Below is a small trained network, with its code and all its weights. Each question gives an input and a class and asks what happens when units are switched off, that is, made to give their printed mean instead of their output.

import numpy as np


def w(rows, s, z=0):
    codes = np.array(rows[::2]) - 128.0
    scale = np.full(codes.shape[1], s)
    scale[-1] = z or s
    return codes * scale


def f(y):
    return y / 2 * (1 + np.tanh(0.7978845608 * (y + 0.044715 * y**3)))


def log_softmax(a):
    a = a - a.max(-1, keepdims=True)
    return a - np.log(np.exp(a).sum(-1, keepdims=True))


def net(x, mask):
    res = np.array(x, float).reshape(1, 3) / 4 @ E
    y = f(res @ A[0][:, :-1].T + A[0][:, -1])
    res = res + np.where(mask, y, B[0][:, -1]) @ B[0][:, :-1]
    return log_softmax(res[-1] @ U[:, :-1].T + U[:, -1])


A, B = {}, {}
E = w([
[5,165,171,159,86,47,165],'x0',
[187,105,121,180,165,3,126],'x1',
[44,78,114,237,84,140,114],'x2',
],0.012)
A[0] = w([
[90,126,171,102,122,33,143,207],'n0',
[111,116,154,84,92,190,106,12],'n1',
[181,46,84,145,143,3,152,39],'n2',
[147,205,161,121,200,114,150,123],'n3',
[191,88,81,124,133,131,41,78],'n4',
[171,90,79,141,148,124,120,94],'n5',
[155,155,178,70,124,100,124,44],'n6',
[90,190,171,117,100,59,165,2],'n7',
[125,104,157,253,126,142,42,58],'n8',
],0.013,0.008)
B[0] = w([
[167,69,130,110,103,165,34,254],'n0',
[113,169,189,161,71,156,200,181],'n1',
[130,172,198,36,83,86,208,237],'n2',
[75,72,75,146,177,39,188,190],'n3',
[140,84,118,208,131,165,44,200],'n4',
[170,134,170,147,51,154,71,171],'n5',
[134,105,118,245,188,126,206,169],'n6',
[187,154,151,253,121,159,80,197],'n7',
[100,87,67,144,176,49,184,200],'n8',
],0.012,0.013)
U = w([
[180,142,137,180,95,157,51,60],'0',
[132,176,193,97,27,143,217,112],'1',
[103,124,57,176,246,90,182,79],'2',
[142,125,78,42,124,137,59,251],'3',
],0.013,0.011)

Each question gives the input, the list of numbers given to net, and the class t.
The units are the neurons (one row each of A and B). Each row of codes is followed by its name. A weight is (code - 128) times the scale printed after its matrix; where a second scale follows, it is the last column's (A, B and U).
mask holds one flag per neuron, in row order. A switched-off neuron (its flag False) gives its mean, the last column of its row in B, instead of its output. The means were averaged over made-up inputs and are rounded, as every weight is.
A unit's drop is (log p(t) with every unit on - log p(t) with that unit switched off) / (log p(t) with every unit on - log p(t) with every unit switched off).
unit that matters most: the unit with the biggest drop
k most important neurons: the k neurons with the biggest drops, biggest first
drop when u is switched off: that unit's drop, to one decimal
input [-3,-1,3], class 3: unit that matters most : n7
input [5,7,0], class 1: 2 most important neurons : n2, n4
input [1,-2,3], class 3: 3 most important neurons : n2, n3, n6
input [0,2,-1], class 3: 4 most important neurons : n1, n7, n2, n6
input [7,5,5], class 0: 2 most important neurons : n0, n7
input [0,-6,7], class 2: 2 most important neurons : n8, n2
input [-7,-8,4], class 1: 2 most important neurons : n1, n0
input [-6,-1,8], class 2: 2 most important neurons : n8, n0
input [-6,-8,-3], class 1: 2 most important neurons : n1, n0
input [-3,6,7], class 2: 3 most important neurons : n8, n1, n4
input [6,-3,6], class 0: 3 most important neurons : n3, n0, n7
input [-2,4,-6], class 2: 2 most important neurons : n3, n6
input [4,7,7], class 1: drop when n3 is switched off : 0.8
input [-6,-7,-5], class 1: drop when n1 is switched off : 2.0
input [-3,7,3], class 1: drop when n4 is switched off : 0.0
input [-8,-3,-7], class 0: unit that matters most : n4
